Below is a small trained network, with its code and all its weights. Each question gives an input and a class and asks what happens when units are switched off, that is, made to give their printed mean instead of their output.

import numpy as np


def w(rows, s, z=0):
    codes = np.array(rows[::2]) - 128.0
    scale = np.full(codes.shape[1], s)
    scale[-1] = z or s
    return codes * scale


def norm(h):
    return h / np.sqrt((h * h).mean(-1, keepdims=True) + 1e-5)


def f(y):
    return y / 2 * (1 + np.tanh(0.7978845608 * (y + 0.044715 * y**3)))


def log_softmax(a):
    a = a - a.max(-1, keepdims=True)
    return a - np.log(np.exp(a).sum(-1, keepdims=True))


def net(x, mask):
    res = np.array(x, float).reshape(1, 8) / 4 @ E
    u = 0
    for l in range(2):
        y = f(norm(res) @ A[l][:, :-1].T + A[l][:, -1])
        res = res + np.where(mask[u : u + 12], y, B[l][:, -1]) @ B[l][:, :-1]
        u += 12
    return log_softmax(norm(res)[-1] @ U[:, :-1].T + U[:, -1])


A, B = {}, {}
E = w([
[140,50,217,49,139,106,131,102],'x0',
[129,102,164,152,99,181,108,110],'x1',
[87,138,147,191,121,123,97,137],'x2',
[19,105,104,67,114,135,120,108],'x3',
[106,155,123,156,82,81,191,152],'x4',
[197,146,127,108,2,103,91,113],'x5',
[91,183,93,28,76,217,183,119],'x6',
[124,163,161,93,112,146,63,241],'x7',
],0.0057)
A[0] = w([
[135,159,47,95,216,199,46,93,246],'0.n1',
[117,101,164,126,99,123,163,121,238],'0.n2',
[123,187,27,161,201,139,190,145,125],'0.n3',
[62,38,116,75,166,105,151,167,79],'0.n4',
[148,198,73,150,153,187,130,76,231],'0.n5',
[163,100,83,195,131,90,145,103,107],'0.n6',
[103,63,116,124,128,63,138,177,122],'0.n7',
[125,119,124,154,172,160,54,158,38],'0.n8',
[165,159,136,178,159,69,51,146,204],'0.n9',
[141,104,92,151,184,134,109,151,116],'0.n10',
[135,173,96,109,162,93,255,151,252],'0.n11',
[147,158,119,65,58,130,151,171,171],'0.n12',
],0.0071,0.0017)
B[0] = w([
[144,159,154,172,122,88,126,147,243],'0.n1',
[121,76,124,82,124,171,150,137,167],'0.n2',
[182,101,156,66,144,195,97,148,254],'0.n3',
[142,185,133,83,206,2,126,132,191],'0.n4',
[121,125,154,162,136,156,148,142,228],'0.n5',
[109,151,58,98,79,103,89,141,198],'0.n6',
[160,154,86,50,151,126,86,67,158],'0.n7',
[130,123,108,119,131,160,190,86,159],'0.n8',
[131,103,132,95,105,191,149,96,244],'0.n9',
[109,168,107,162,140,102,159,114,162],'0.n10',
[128,121,148,99,74,125,154,120,241],'0.n11',
[125,73,143,168,177,154,150,130,198],'0.n12',
],0.0076,0.0038)
A[1] = w([
[165,61,147,101,110,162,37,128,91],'1.n1',
[36,125,186,172,140,156,115,153,252],'1.n2',
[138,140,167,134,206,164,104,123,108],'1.n3',
[176,250,99,133,111,171,120,179,120],'1.n4',
[164,166,128,98,138,190,178,111,128],'1.n5',
[172,74,195,77,111,115,37,100,114],'1.n6',
[133,135,112,183,196,154,122,84,150],'1.n7',
[130,148,62,167,41,76,128,77,168],'1.n8',
[114,143,161,106,144,85,144,162,227],'1.n9',
[104,139,118,150,255,116,101,123,129],'1.n10',
[133,80,132,118,199,153,154,100,217],'1.n11',
[74,118,117,38,190,54,86,137,88],'1.n12',
],0.0085,0.0014)
B[1] = w([
[123,133,171,139,140,103,103,129,193],'1.n1',
[54,133,121,81,76,134,109,162,188],'1.n2',
[127,145,79,163,102,98,120,126,187],'1.n3',
[126,120,92,158,211,165,122,160,252],'1.n4',
[144,77,121,170,166,60,180,135,226],'1.n5',
[176,172,183,173,87,152,107,164,226],'1.n6',
[137,147,87,139,98,68,105,156,181],'1.n7',
[139,59,108,86,135,126,87,82,207],'1.n8',
[92,125,115,99,150,145,124,76,169],'1.n9',
[128,204,127,132,65,114,148,86,216],'1.n10',
[63,156,123,105,48,93,134,143,214],'1.n11',
[137,171,170,108,255,127,156,91,252],'1.n12',
],0.0096,0.0045)
U = w([
[124,39,143,57,59,122,243,96,77],'0',
[38,137,116,106,89,228,96,199,35],'1',
[87,221,80,190,30,30,121,104,4],'2',
[112,225,186,33,212,70,154,68,242],'3',
[209,126,44,219,203,172,173,213,175],'4',
[195,39,57,127,76,110,43,44,150],'5',
[229,142,254,168,60,131,47,160,122],'6',
],0.0097,0.0017)

Each question gives the input, the list of numbers given to net, and the class t.
The units are the neurons (one row each of A and B). Each row of codes is followed by its name. A weight is (code - 128) times the scale printed after its matrix; where a second scale follows, it is the last column's (A, B and U).
mask holds one flag per neuron, layer by layer. A switched-off neuron (its flag False) gives its mean, the last column of its row in B, instead of its output. The means were averaged over made-up inputs and are rounded, as every weight is.
A unit's drop is (log p(t) with every unit on - log p(t) with that unit switched off) / (log p(t) with every unit on - log p(t) with every unit switched off).
The circuit of an input: a set's keep is (log p(t) with only the set's units on - log p(t) with every unit switched off) / (log p(t) with every unit on - log p(t) with every unit switched off). Starting from the 12 units with the biggest drops (on a tie, the unit counted first), units are removed one at a time, each time the one whose removal leaves the highest keep (on an exact tie, the one counted first), for as long as the keep stays at least 0.8.
units of the circuit, in order: the units of the circuit, biggest drop first
unit that matters most: the unit with the biggest drop
top k neurons: the k neurons with the biggest drops, biggest first
k most important neurons of layer l: the k neurons of layer l with the biggest drops, biggest first
drop when u is switched off: that unit's drop, to one decimal
input [2,6,7,-4,-1,-3,0,7], class 1: top neuron : (1.n2)
input [0,-6,6,2,1,0,-8,8], class 3: top 2 neurons : (1.n12 0.n3)
input [0,5,-3,-3,-1,0,-6,-3], class 5: units of the circuit, in order : (0.n3 0.n6 1.n8)
input [-8,-5,-7,6,-3,-1,-3,0], class 4: units of the circuit, in order : (1.n4 0.n1)
input [6,5,-1,0,0,-5,-8,4], class 3: top 2 neurons : (1.n12 0.n4)
input [-6,4,1,2,-8,4,-2,2], class 4: 2 most important neurons of layer 1 : (1.n4 1.n11)
input [-3,1,8,4,-2,6,-6,-1], class 5: top 2 neurons : (1.n8 0.n3)
input [4,-1,3,-6,-1,-8,-1,7], class 2: 2 most important neurons of layer 1 : (1.n3 1.n10)
input [0,-3,1,-7,-5,-5,-2,5], class 2: 2 most important neurons of layer 1 : (1.n10 1.n11)
input [-5,-5,5,3,-7,7,4,-6], class 5: 2 most important neurons of layer 1 : (1.n8 1.n12)
input [-1,-5,-1,1,1,2,-3,-4], class 5: 2 most important neurons of layer 0 : (0.n4 0.n6)
input [1,8,8,-7,2,-3,2,-4], class 1: 2 most important neurons of layer 0 : (0.n4 0.n7)
input [4,3,7,-7,-6,-3,5,2], class 2: top 2 neurons : (0.n3 1.n3)
input [-4,-1,8,-3,-5,8,-5,-5], class 5: units of the circuit, in order : (1.n8)
input [-6,-4,0,0,1,-3,7,-3], class 4: top 2 neurons : (1.n5 1.n4)
input [6,-8,7,3,3,4,-8,3], class 3: 2 most important neurons of layer 1 : (1.n12 1.n9)
input [-8,3,-3,2,3,-6,-7,1], class 2: top 2 neurons : (1.n10 1.n7)
input [-6,-3,-2,8,7,7,8,1], class 0: 3 most important neurons of layer 0 : (0.n12 0.n11 0.n6)
input [1,6,1,7,-2,2,-6,-2], class 6: drop when 1.n6 is switched off : 2.1
input [0,1,-1,-1,2,-2,0,-4], class 0: unit that matters most : 0.n3
input [4,-2,1,7,7,7,-7,-4], class 5: drop when 0.n3 is switched off : 0.4
input [1,-1,-7,-5,4,-6,3,-6], class 0: drop when 0.n11 is switched off : 0.1
input [8,7,-4,8,-8,1,0,-8], class 3: drop when 1.n12 is switched off : 0.3
